Here is a tiny trained network, its code and every weight. The questions are about switching its units off for an input and a class, where a switched-off unit gives its printed mean instead of its output.

import numpy as np


def w(rows, s, z=0):
    codes = np.array(rows[::2]) - 128.0
    scale = np.full(codes.shape[1], s)
    scale[-1] = z or s
    return codes * scale


def f(y):
    return y / 2 * (1 + np.tanh(0.7978845608 * (y + 0.044715 * y**3)))


def log_softmax(a):
    a = a - a.max(-1, keepdims=True)
    return a - np.log(np.exp(a).sum(-1, keepdims=True))


def net(x, mask):
    res = np.array(x, float).reshape(1, 7) / 4 @ E
    y = f(res @ A[0][:, :-1].T + A[0][:, -1])
    res = res + np.where(mask, y, B[0][:, -1]) @ B[0][:, :-1]
    return log_softmax(res[-1] @ U[:, :-1].T + U[:, -1])


A, B = {}, {}
E = w([
[126,130,132,129,125,125,127,129,126,127,124],'x0',
[31,169,141,28,151,204,120,99,77,44,103],'x1',
[129,123,126,127,130,129,131,130,129,127,125],'x2',
[138,13,195,106,96,120,108,205,41,116,230],'x3',
[127,128,129,130,126,128,124,121,126,132,134],'x4',
[127,129,130,128,130,128,128,127,129,129,129],'x5',
[164,146,101,132,222,197,2,203,109,152,140],'x6',
],0.0084)
A[0] = w([
[90,107,182,90,99,135,159,111,89,87,144,95],'N1',
[65,187,110,66,179,184,93,95,105,82,96,48],'N2',
[130,134,116,183,32,28,239,25,215,158,95,25],'N3',
[64,231,71,108,134,139,192,22,214,95,30,26],'N4',
[186,194,73,201,206,144,75,126,204,202,78,133],'N5',
[125,122,133,167,55,32,225,44,179,129,110,190],'N6',
[144,134,113,109,200,210,45,218,70,125,157,97],'N7',
[180,22,167,133,99,112,84,253,62,141,230,87],'N8',
[204,58,133,209,73,12,166,157,169,197,158,109],'N9',
[181,172,60,194,197,146,80,126,194,192,81,127],'N10',
[177,45,163,133,113,111,89,215,82,148,187,101],'N11',
[67,208,100,111,126,145,182,25,169,80,81,242],'N12',
[184,188,56,198,205,150,87,134,205,208,87,135],'N13',
[58,219,105,41,187,221,80,97,99,61,79,3],'N14',
[57,79,200,64,87,137,162,97,70,62,148,117],'N15',
[65,88,178,60,93,142,148,123,74,66,147,116],'N16',
[66,83,182,57,80,133,168,102,78,56,153,118],'N17',
[131,130,121,129,129,126,133,134,127,120,130,128],'N18',
[72,97,179,73,82,130,179,107,71,81,143,119],'N19',
[126,125,125,124,128,133,134,132,125,137,119,126],'N20',
[69,89,186,69,80,132,169,107,80,65,144,121],'N21',
[53,205,102,44,222,232,77,99,97,54,83,204],'N22',
],0.0047,0.0078)
B[0] = w([
[149,122,114,139,86,103,132,145,105,111,147,142],'N1',
[103,140,123,136,171,186,106,81,163,158,93,157],'N2',
[122,209,70,191,246,227,40,63,214,226,56,195],'N3',
[39,23,248,2,28,115,224,97,57,20,168,184],'N4',
[180,156,61,195,101,76,111,174,108,136,151,200],'N5',
[46,78,215,51,103,176,179,58,117,80,126,237],'N6',
[65,114,190,84,131,172,147,68,134,114,110,188],'N7',
[72,146,144,112,195,224,106,49,177,152,71,197],'N8',
[48,103,205,66,133,188,147,57,138,101,101,209],'N9',
[169,148,83,181,105,92,116,166,109,122,150,189],'N10',
[87,135,141,118,163,191,117,66,158,155,94,174],'N11',
[153,190,72,190,203,163,57,116,186,206,75,249],'N12',
[170,162,69,189,103,87,111,166,111,136,154,201],'N13',
[114,195,79,177,234,229,57,58,209,217,52,170],'N14',
[160,134,89,156,80,86,123,163,99,128,156,173],'N15',
[166,138,97,157,66,82,131,160,73,120,175,166],'N16',
[162,145,84,155,75,81,120,166,79,136,168,171],'N17',
[126,132,125,127,127,126,130,126,128,127,128,128],'N18',
[164,138,90,162,75,84,121,170,81,134,169,163],'N19',
[131,122,126,129,128,125,130,124,128,127,127,127],'N20',
[167,138,79,153,78,78,120,166,80,137,167,167],'N21',
[85,65,196,66,70,116,195,106,83,59,162,255],'N22',
],0.0059,0.0095)
U = w([
[129,158,112,152,211,162,84,112,170,184,86,253],'0',
[91,78,188,66,93,135,183,112,113,73,138,8],'1',
[229,139,80,173,95,47,122,255,107,129,167,120],'2',
],0.0098,0.0017)

Each question gives the input, the list of numbers given to net, and the class t.
The units are the neurons (one row each of A and B). Each row of codes is followed by its name. A weight is (code - 128) times the scale printed after its matrix; where a second scale follows, it is the last column's (A, B and U).
mask holds one flag per neuron, in row order. A switched-off neuron (its flag False) gives its mean, the last column of its row in B, instead of its output. The means were averaged over made-up inputs and are rounded, as every weight is.
A unit's drop is (log p(t) with every unit on - log p(t) with that unit switched off) / (log p(t) with every unit on - log p(t) with every unit switched off).
The circuit of an input: a set's keep is (log p(t) with only the set's units on - log p(t) with every unit switched off) / (log p(t) with every unit on - log p(t) with every unit switched off). Starting from the 12 units with the biggest drops (on a tie, the unit counted first), units are removed one at a time, each time the one whose removal leaves the highest keep (on an exact tie, the one counted first), for as long as the keep stays at least 0.8.
units of the circuit, in order: the units of the circuit, biggest drop first
most important unit: the unit with the biggest drop
top k neurons: the k neurons with the biggest drops, biggest first
drop of u: that unit's drop, to one decimal
input [7,3,-8,-7,-4,3,-4], class 1: units of the circuit, in order -> [N4]
input [8,-6,-7,-6,8,-2,1], class 2: top 2 neurons -> [N5, N13]
input [1,5,-6,2,8,-4,8], class 1: top 3 neurons -> [N22, N12, N3]
input [-8,-2,-8,5,-6,-2,1], class 0: top 3 neurons -> [N22, N4, N6]
input [-1,-8,-7,1,-4,6,0], class 1: top 2 neurons -> [N12, N9]
input [-3,-7,-7,3,3,6,-1], class 1: top 4 neurons -> [N12, N9, N3, N14]
input [-1,-8,4,1,-4,3,0], class 1: top 2 neurons -> [N12, N9]
input [6,5,-3,2,7,2,8], class 1: top 2 neurons -> [N22, N12]
input [1,-8,7,4,6,5,-1], class 1: top 4 neurons -> [N12, N9, N3, N14]
input [-7,-8,-5,-5,-6,3,1], class 2: top 4 neurons -> [N5, N13, N10, N8]
input [7,8,-7,-7,7,3,0], class 1: top 2 neurons -> [N4, N22]
input [8,0,-6,8,1,3,2], class 0: top 2 neurons -> [N22, N8]
input [-8,2,-8,4,1,-7,5], class 1: top 3 neurons -> [N12, N3, N14]
input [4,4,-5,-5,-5,0,0], class 1: top 3 neurons -> [N4, N22, N3]
input [2,-3,-8,6,1,7,3], class 0: most important unit -> N22
input [-6,-5,0,0,1,5,-8], class 0: top 3 neurons -> [N3, N22, N4]
input [3,3,-3,3,-3,-1,8], class 1: drop of N22 -> 0.6
input [1,-7,2,5,-8,8,4], class 0: drop of N22 -> 0.1
input [-2,-1,3,-4,1,-8,6], class 2: drop of N9 -> 0.0
input [-1,-3,4,8,-2,5,3], class 0: drop of N4 -> 0.3
input [5,7,-5,3,7,-5,0], class 2: top neuron -> [N6]
